Below is a small trained network, with its code and all its weights. Each question gives an input and a class and asks what happens when units are switched off, that is, made to give their printed mean instead of their output.

import numpy as np


def w(rows, s, z=0):
    codes = np.array(rows[::2]) - 128.0
    scale = np.full(codes.shape[1], s)
    scale[-1] = z or s
    return codes * scale


def norm(h):
    return h / np.sqrt((h * h).mean(-1, keepdims=True) + 1e-5)


def f(y):
    return np.maximum(y, 0)


def log_softmax(a):
    a = a - a.max(-1, keepdims=True)
    return a - np.log(np.exp(a).sum(-1, keepdims=True))


def net(x, mask):
    res = np.array(x, float).reshape(1, 4) / 4 @ E
    u = 0
    for l in range(2):
        y = f(norm(res) @ A[l][:, :-1].T + A[l][:, -1])
        res = res + np.where(mask[u : u + 5], y, B[l][:, -1]) @ B[l][:, :-1]
        u += 5
    return log_softmax(norm(res)[-1] @ U[:, :-1].T + U[:, -1])


A, B = {}, {}
E = w([
[120,196,3,147],'x0',
[195,108,125,16],'x1',
[233,220,175,181],'x2',
[128,129,127,127],'x3',
],0.0049)
A[0] = w([
[150,220,38,91,5],'0.n1',
[42,38,123,152,209],'0.n2',
[254,113,80,116,100],'0.n3',
[114,204,32,198,125],'0.n4',
[198,200,102,222,96],'0.n5',
],0.0087,0.0028)
B[0] = w([
[92,137,252,235,199],'0.n1',
[165,161,102,122,247],'0.n2',
[168,54,97,173,197],'0.n3',
[142,95,195,108,255],'0.n4',
[162,107,45,203,247],'0.n5',
],0.012,0.0055)
A[1] = w([
[142,166,114,128,5],'1.n1',
[85,120,254,139,200],'1.n2',
[196,163,166,69,33],'1.n3',
[133,165,91,167,203],'1.n4',
[175,46,110,206,201],'1.n5',
],0.013,0.0021)
B[1] = w([
[124,195,158,124,131],'1.n1',
[27,184,206,171,179],'1.n2',
[90,158,132,159,151],'1.n3',
[146,96,133,88,171],'1.n4',
[61,140,112,8,250],'1.n5',
],0.012,0.013)
U = w([
[66,158,203,126,177],'0',
[163,87,2,70,184],'1',
[105,134,120,40,178],'2',
[102,186,114,60,188],'3',
[170,220,110,116,90],'4',
[183,152,98,180,2],'5',
[243,135,115,210,33],'6',
[239,118,120,244,42],'7',
],0.013,0.0064)

Each question gives the input, the list of numbers given to net, and the class t.
The units are the neurons (one row each of A and B). Each row of codes is followed by its name. A weight is (code - 128) times the scale printed after its matrix; where a second scale follows, it is the last column's (A, B and U).
mask holds one flag per neuron, layer by layer. A switched-off neuron (its flag False) gives its mean, the last column of its row in B, instead of its output. The means were averaged over made-up inputs and are rounded, as every weight is.
A unit's drop is (log p(t) with every unit on - log p(t) with that unit switched off) / (log p(t) with every unit on - log p(t) with every unit switched off).
The circuit of an input: a set's keep is (log p(t) with only the set's units on - log p(t) with every unit switched off) / (log p(t) with every unit on - log p(t) with every unit switched off). Starting from all 10 units, units are removed one at a time, each time the one whose removal leaves the highest keep (on an exact tie, the one counted first), for as long as the keep stays at least 0.8.
units of the circuit, in order: the units of the circuit, biggest drop first
most important unit: the unit with the biggest drop
k most important neurons of layer l: the k neurons of layer l with the biggest drops, biggest first
drop when u is switched off: that unit's drop, to one decimal
input [6,3,1,-6], class 0: units of the circuit, in order	(0.n1)
input [4,2,-4,0], class 0: units of the circuit, in order	(0.n5; 0.n3; 1.n5)
input [4,-3,6,1], class 1: units of the circuit, in order	(0.n5; 1.n2)
input [0,5,-5,1], class 1: 2 most important neurons of layer 1	(1.n2; 1.n5)
input [4,-7,4,2], class 2: 4 most important neurons of layer 0	(0.n5; 0.n4; 0.n2; 0.n3)
input [-3,-7,8,-4], class 1: 2 most important neurons of layer 0	(0.n5; 0.n1)
input [-2,3,6,3], class 1: units of the circuit, in order	(1.n2; 0.n3)
input [2,-8,6,-4], class 2: 4 most important neurons of layer 0	(0.n4; 0.n5; 0.n2; 0.n3)
input [-3,-3,8,3], class 1: units of the circuit, in order	(0.n5; 1.n2; 0.n1)
input [4,-2,7,-1], class 1: units of the circuit, in order	(0.n5; 1.n2)
input [-1,-8,0,5], class 2: units of the circuit, in order	(0.n1; 1.n2)
input [-1,4,-7,-7], class 1: 2 most important neurons of layer 0	(0.n4; 0.n1)
input [3,-5,2,1], class 2: units of the circuit, in order	(0.n5; 1.n5; 0.n4)
input [6,-4,-8,-3], class 1: most important neuron of layer 0	(0.n2)
input [8,-3,0,5], class 0: 2 most important neurons of layer 0	(0.n1; 0.n4)
input [2,-7,1,5], class 2: 3 most important neurons of layer 0	(0.n4; 0.n5; 0.n1)
input [8,-3,4,-5], class 0: 2 most important neurons of layer 0	(0.n1; 0.n4)
input [4,-1,6,6], class 1: 2 most important neurons of layer 0	(0.n5; 0.n3)
input [-2,0,0,2], class 4: 2 most important neurons of layer 1	(1.n5; 1.n2)
input [0,-6,3,-2], class 2: most important unit	1.n5
input [8,8,5,-7], class 0: 2 most important neurons of layer 0	(0.n1; 0.n2)
input [3,4,7,7], class 1: 2 most important neurons of layer 1	(1.n5; 1.n2)
input [6,1,8,8], class 1: drop when 1.n2 is switched off	1.3
input [3,-6,3,1], class 2: drop when 0.n4 is switched off	0.6
input [8,5,7,7], class 0: drop when 1.n2 is switched off	-0.3
